Below are the code and all the weights of a small trained network. Each question names an input and a target symbol and asks about switching units off, where a switched-off unit gives its printed mean instead of its output.

import numpy as np


def w(rows, s, z=0):
    codes = np.array(rows[::2]) - 128.0
    scale = np.full(codes.shape[1], s)
    scale[-1] = z or s
    return codes * scale


def norm(h):
    return h / np.sqrt((h * h).mean(-1, keepdims=True) + 1e-5)


def f(y):
    return y / 2 * (1 + np.tanh(0.7978845608 * (y + 0.044715 * y**3)))


def softmax(a):
    e = np.exp(a - a.max(-1, keepdims=True))
    return e / e.sum(-1, keepdims=True)


def log_softmax(a):
    a = a - a.max(-1, keepdims=True)
    return a - np.log(np.exp(a).sum(-1, keepdims=True))


def net(x, mask):
    ids = ['αβγεζητ'.index(c) for c in x.split()]
    T = len(ids)
    res = E[ids] + P[:T]
    u = 0
    for l in range(3):
        r = norm(res)
        for j in range(2):
            rows = slice(2 * j, 2 * j + 2)
            q, k, v = (r @ M[l][rows].T for M in (Q, K, V))
            z = softmax(np.where(np.tri(T) > 0, q @ k.T / 2**0.5, -1e9)) @ v
            o = O[l][rows]
            res = res + np.where(mask[u + j], z, o[:, -1]) @ o[:, :-1]
        u += 2
        y = f(norm(res) @ A[l][:, :-1].T + A[l][:, -1])
        res = res + np.where(mask[u : u + 8], y, B[l][:, -1]) @ B[l][:, :-1]
        u += 8
    return log_softmax(norm(res)[-1] @ U[:, :-1].T + U[:, -1])


Q, K, V, O, A, B = {}, {}, {}, {}, {}, {}
E = w([
[134,171,103,236,141,93,209,112,129],'α',
[170,174,85,157,189,114,145,80,135],'β',
[131,229,150,41,110,111,117,135,137],'γ',
[165,160,173,107,88,125,123,169,236],'ε',
[89,138,203,26,138,84,69,45,132],'ζ',
[36,116,44,152,52,127,100,68,78],'η',
[70,70,133,125,166,3,104,152,100],'τ',
],0.02)
P = w([
[129,169,200,207,69,96,8,126,72],'0',
[140,170,222,164,14,94,67,119,97],'1',
[108,166,203,128,49,103,80,129,107],'2',
[107,166,177,108,70,113,113,105,133],'3',
[97,155,161,90,86,128,135,96,151],'4',
[93,144,140,82,93,141,167,100,163],'5',
[86,133,121,71,92,156,193,103,175],'6',
[94,111,112,51,93,168,215,106,189],'7',
[98,94,92,35,93,170,244,114,197],'8',
[104,78,71,19,89,168,255,111,211],'9',
],0.009)
Q[0] = w([
[116,157,141,87,162,87,130,96,121],'0.h0',
[134,116,130,49,101,130,120,76,121],'0.h0',
[176,89,193,156,216,117,35,253,62],'0.h1',
[110,166,159,108,124,104,124,128,153],'0.h1',
],0.016)
K[0] = w([
[63,95,98,86,112,124,112,116,135],'0.h0',
[95,123,73,110,55,163,59,111,132],'0.h0',
[163,170,101,247,119,159,55,92,82],'0.h1',
[116,56,80,116,100,115,124,113,150],'0.h1',
],0.012)
V[0] = w([
[129,155,103,162,121,226,114,161,244],'0.h0',
[85,158,253,92,126,70,86,88,188],'0.h0',
[170,253,90,51,101,198,111,121,91],'0.h1',
[161,101,118,171,139,169,144,185,165],'0.h1',
],0.0066)
O[0] = w([
[104,184,109,79,121,97,98,96,51,41],'0.h0',
[135,110,138,156,61,101,183,147,144,193],'0.h0',
[199,179,57,110,93,167,95,116,150,146],'0.h1',
[168,174,173,59,89,108,255,71,46,2],'0.h1',
],0.0094,0.0067)
A[0] = w([
[61,126,124,125,39,161,87,143,141,218],'0.n0',
[99,186,171,55,130,105,93,125,80,195],'0.n1',
[192,158,155,124,100,128,159,177,123,29],'0.n2',
[104,130,75,130,255,75,138,146,93,149],'0.n3',
[115,85,88,117,90,164,152,128,120,44],'0.n4',
[89,189,76,164,111,160,190,161,87,124],'0.n5',
[213,207,108,89,103,118,178,107,106,4],'0.n6',
[79,113,177,87,181,66,159,195,140,36],'0.n7',
],0.01,0.0022)
B[0] = w([
[190,204,77,111,186,1,212,79,50,254],'0.n0',
[139,45,127,205,56,181,3,245,233,146],'0.n1',
[80,152,110,192,158,141,53,148,145,138],'0.n2',
[176,120,57,183,134,58,140,32,173,148],'0.n3',
[3,151,127,83,180,116,155,87,116,140],'0.n4',
[116,190,182,53,125,103,115,171,210,147],'0.n5',
[182,58,129,148,139,165,102,127,247,146],'0.n6',
[211,132,77,94,166,183,117,191,117,170],'0.n7',
],0.0076,0.01)
Q[1] = w([
[57,148,36,109,76,1,166,175,215],'1.h0',
[41,59,183,102,218,95,115,210,94],'1.h0',
[181,111,168,146,151,164,116,122,80],'1.h1',
[91,91,136,121,108,109,171,211,202],'1.h1',
],0.0094)
K[1] = w([
[97,68,66,83,137,117,177,107,148],'1.h0',
[162,123,110,246,163,73,124,174,88],'1.h0',
[164,175,189,181,138,154,105,152,100],'1.h1',
[108,109,103,135,63,150,128,124,94],'1.h1',
],0.011)
V[1] = w([
[132,134,74,155,113,206,180,187,115],'1.h0',
[180,140,149,99,136,86,21,115,74],'1.h0',
[126,108,66,124,122,119,148,164,15],'1.h1',
[211,108,136,92,148,39,89,254,174],'1.h1',
],0.0085)
O[1] = w([
[104,120,175,115,159,168,43,181,91,3],'1.h0',
[147,76,100,93,115,141,164,149,120,173],'1.h0',
[150,68,76,81,173,146,150,158,97,142],'1.h1',
[76,145,186,109,115,106,140,248,143,184],'1.h1',
],0.012,0.0056)
A[1] = w([
[113,142,127,69,156,185,161,91,187,50],'1.n0',
[129,202,201,172,96,157,183,159,155,160],'1.n1',
[152,193,204,70,49,187,131,170,147,122],'1.n2',
[79,153,73,147,70,136,177,160,93,77],'1.n3',
[146,89,62,117,149,154,63,34,104,127],'1.n4',
[181,159,112,199,115,163,147,111,82,6],'1.n5',
[119,31,53,137,157,115,114,156,107,4],'1.n6',
[255,125,117,98,138,181,100,84,110,34],'1.n7',
],0.0082,0.0033)
B[1] = w([
[147,144,105,63,43,80,109,150,128,157],'1.n0',
[82,102,115,144,197,114,130,207,193,233],'1.n1',
[47,159,102,201,169,79,80,41,224,196],'1.n2',
[149,86,74,120,100,236,138,106,121,189],'1.n3',
[132,224,222,158,123,255,188,171,179,254],'1.n4',
[49,184,146,174,144,83,95,204,148,115],'1.n5',
[100,179,150,195,147,148,93,68,157,198],'1.n6',
[113,146,191,116,216,180,156,73,86,153],'1.n7',
],0.0087,0.0036)
Q[2] = w([
[114,195,107,82,115,126,123,59,189],'2.h0',
[195,132,133,170,12,84,89,104,146],'2.h0',
[103,165,116,108,155,171,123,127,134],'2.h1',
[108,109,72,81,173,191,137,71,158],'2.h1',
],0.011)
K[2] = w([
[51,148,166,2,94,141,117,89,170],'2.h0',
[32,249,83,198,84,133,224,129,170],'2.h0',
[94,157,137,113,97,168,180,102,181],'2.h1',
[44,177,115,130,121,197,176,133,78],'2.h1',
],0.0082)
V[2] = w([
[176,140,159,111,129,125,146,134,154],'2.h0',
[172,94,116,89,143,126,151,149,164],'2.h0',
[69,149,82,127,70,131,137,86,10],'2.h1',
[134,138,155,147,124,132,192,153,186],'2.h1',
],0.013)
O[2] = w([
[124,35,113,239,47,70,163,171,171,162],'2.h0',
[168,123,115,173,63,197,147,124,207,163],'2.h0',
[72,183,86,157,216,27,136,192,254,163],'2.h1',
[194,40,140,82,110,154,71,97,34,255],'2.h1',
],0.0079,0.0052)
A[2] = w([
[193,69,115,151,123,137,205,146,145,227],'2.n0',
[110,70,108,129,145,182,185,103,131,28],'2.n1',
[112,34,24,111,149,182,128,106,103,146],'2.n2',
[156,211,58,71,74,236,73,196,140,107],'2.n3',
[178,142,145,22,123,149,117,96,97,2],'2.n4',
[53,37,142,132,202,74,181,255,123,140],'2.n5',
[118,175,106,109,206,68,92,144,185,105],'2.n6',
[123,178,15,169,154,105,174,139,161,141],'2.n7',
],0.012,0.0037)
B[2] = w([
[46,164,95,22,121,107,152,78,62,195],'2.n0',
[74,175,145,229,163,36,74,179,98,130],'2.n1',
[184,93,190,253,126,84,38,110,182,157],'2.n2',
[238,152,49,156,180,125,170,194,41,151],'2.n3',
[97,88,161,129,60,105,99,139,251,139],'2.n4',
[207,18,119,175,175,175,179,182,52,166],'2.n5',
[61,171,167,114,93,112,158,61,2,207],'2.n6',
[138,98,195,103,106,199,73,212,145,251],'2.n7',
],0.0098,0.015)
U = w([
[91,12,174,65,136,167,167,210,53,47],'α',
[150,133,171,144,100,249,152,34,93,83],'β',
[223,179,49,122,110,150,128,168,125,150],'γ',
[114,124,69,43,59,51,235,58,168,157],'ε',
[54,90,191,121,61,176,10,172,236,117],'ζ',
[48,230,174,79,128,137,98,143,76,167],'η',
[117,98,101,204,229,1,151,76,158,252],'τ',
],0.0076,0.0036)

Each question gives the input, a string of symbols that net reads in full, and the target symbol t.
The units are the heads (2 rows each of Q, K, V and O) and the neurons (one row each of A and B). Each row of codes is followed by its name. A weight is (code - 128) times the scale printed after its matrix; where a second scale follows, it is the last column's (O, A, B and U).
mask holds one flag per unit, layer by layer, with each layer's heads first. A switched-off unit (its flag False) gives its mean, the last column of its rows in O or B, instead of its output. The means were averaged over made-up inputs and are rounded, as every weight is.
A unit's drop is (log p(t) with every unit on - log p(t) with that unit switched off) / (log p(t) with every unit on - log p(t) with every unit switched off).
The circuit of an input: a set's keep is (log p(t) with only the set's units on - log p(t) with every unit switched off) / (log p(t) with every unit on - log p(t) with every unit switched off). Starting from the 12 units with the biggest drops (on a tie, the unit counted first), units are removed one at a time, each time the one whose removal leaves the highest keep (on an exact tie, the one counted first), for as long as the keep stays at least 0.8.
circuit, biggest first: the units of the circuit, biggest drop first
most important unit: the unit with the biggest drop
top k neurons: the k neurons with the biggest drops, biggest first
k most important neurons of layer l: the k neurons of layer l with the biggest drops, biggest first
which heads matter: for each layer, one digit per head in row order, 1 if its drop is at least 0.15 and else 0, layers parted by /
input τ η ζ τ τ τ β η γ ζ, target η: circuit, biggest first -> 0.h0; 2.n6
input β α β α, target β: circuit, biggest first -> 2.h1
input α η η, target η: which heads matter -> 00 / 00 / 01
input ζ τ β ζ η τ ζ γ, target γ: top 2 neurons -> 2.n3; 0.n0
input τ ε τ τ α τ γ β, target α: which heads matter -> 10 / 01 / 00
input τ η η, target α: circuit, biggest first -> 2.n5; 0.h1
input η η ε ε, target η: top 2 neurons -> 2.n6; 1.n4
input ζ τ ζ ζ τ γ ζ γ, target ε: which heads matter -> 10 / 10 / 01
input ζ ζ τ τ τ γ α, target α: circuit, biggest first -> 1.h1; 2.h1
input η ε η β α τ γ, target α: circuit, biggest first -> 0.h1; 2.n5
input τ ζ β η, target ζ: top 3 neurons -> 1.n3; 0.n0; 2.n7
input γ η ε τ η β, target α: circuit, biggest first -> 2.n7; 0.h1
input ζ ε ε α ε ε ζ γ, target ε: which heads matter -> 10 / 00 / 01
input ζ ζ ζ ε ε, target ε: most important unit -> 0.h0
input ε η α η γ γ τ ζ γ, target α: 2 most important neurons of layer 2 -> 2.n7; 2.n5
input β η β, target β: 4 most important neurons of layer 0 -> 0.n0; 0.n5; 0.n7; 0.n1
input τ ε η, target ε: top 2 neurons -> 0.n0; 2.n7
input ε ε γ α ζ ε β τ η, target τ: top 3 neurons -> 0.n0; 2.n7; 2.n2
input α γ α α, target γ: which heads matter -> 01 / 00 / 01
input ζ γ τ ε ζ ε α ζ β, target ε: circuit, biggest first -> 2.n0
input η ε β, target ε: which heads matter -> 10 / 01 / 01
input η ζ ε, target ε: which heads matter -> 00 / 00 / 00
input τ γ ζ τ α ζ, target α: circuit, biggest first -> 1.h1; 0.h1; 0.n7; 2.n5
input ε ζ γ η γ τ τ ζ τ, target τ: top 2 neurons -> 2.n2; 2.n7
input η τ τ ε γ ζ τ β, target τ: top 4 neurons -> 2.n7; 2.n1; 2.n2; 0.n0
input ζ α ζ ζ ζ α α η τ ζ, target ζ: which heads matter -> 00 / 01 / 01
input τ ε ζ, target α: most important unit -> 1.h1
input η η β α γ α, target γ: which heads matter -> 01 / 00 / 00
input ζ ζ α, target ε: top 2 neurons -> 2.n0; 2.n7
input τ α η ε τ ε α, target ε: top 2 neurons -> 0.n5; 2.n0
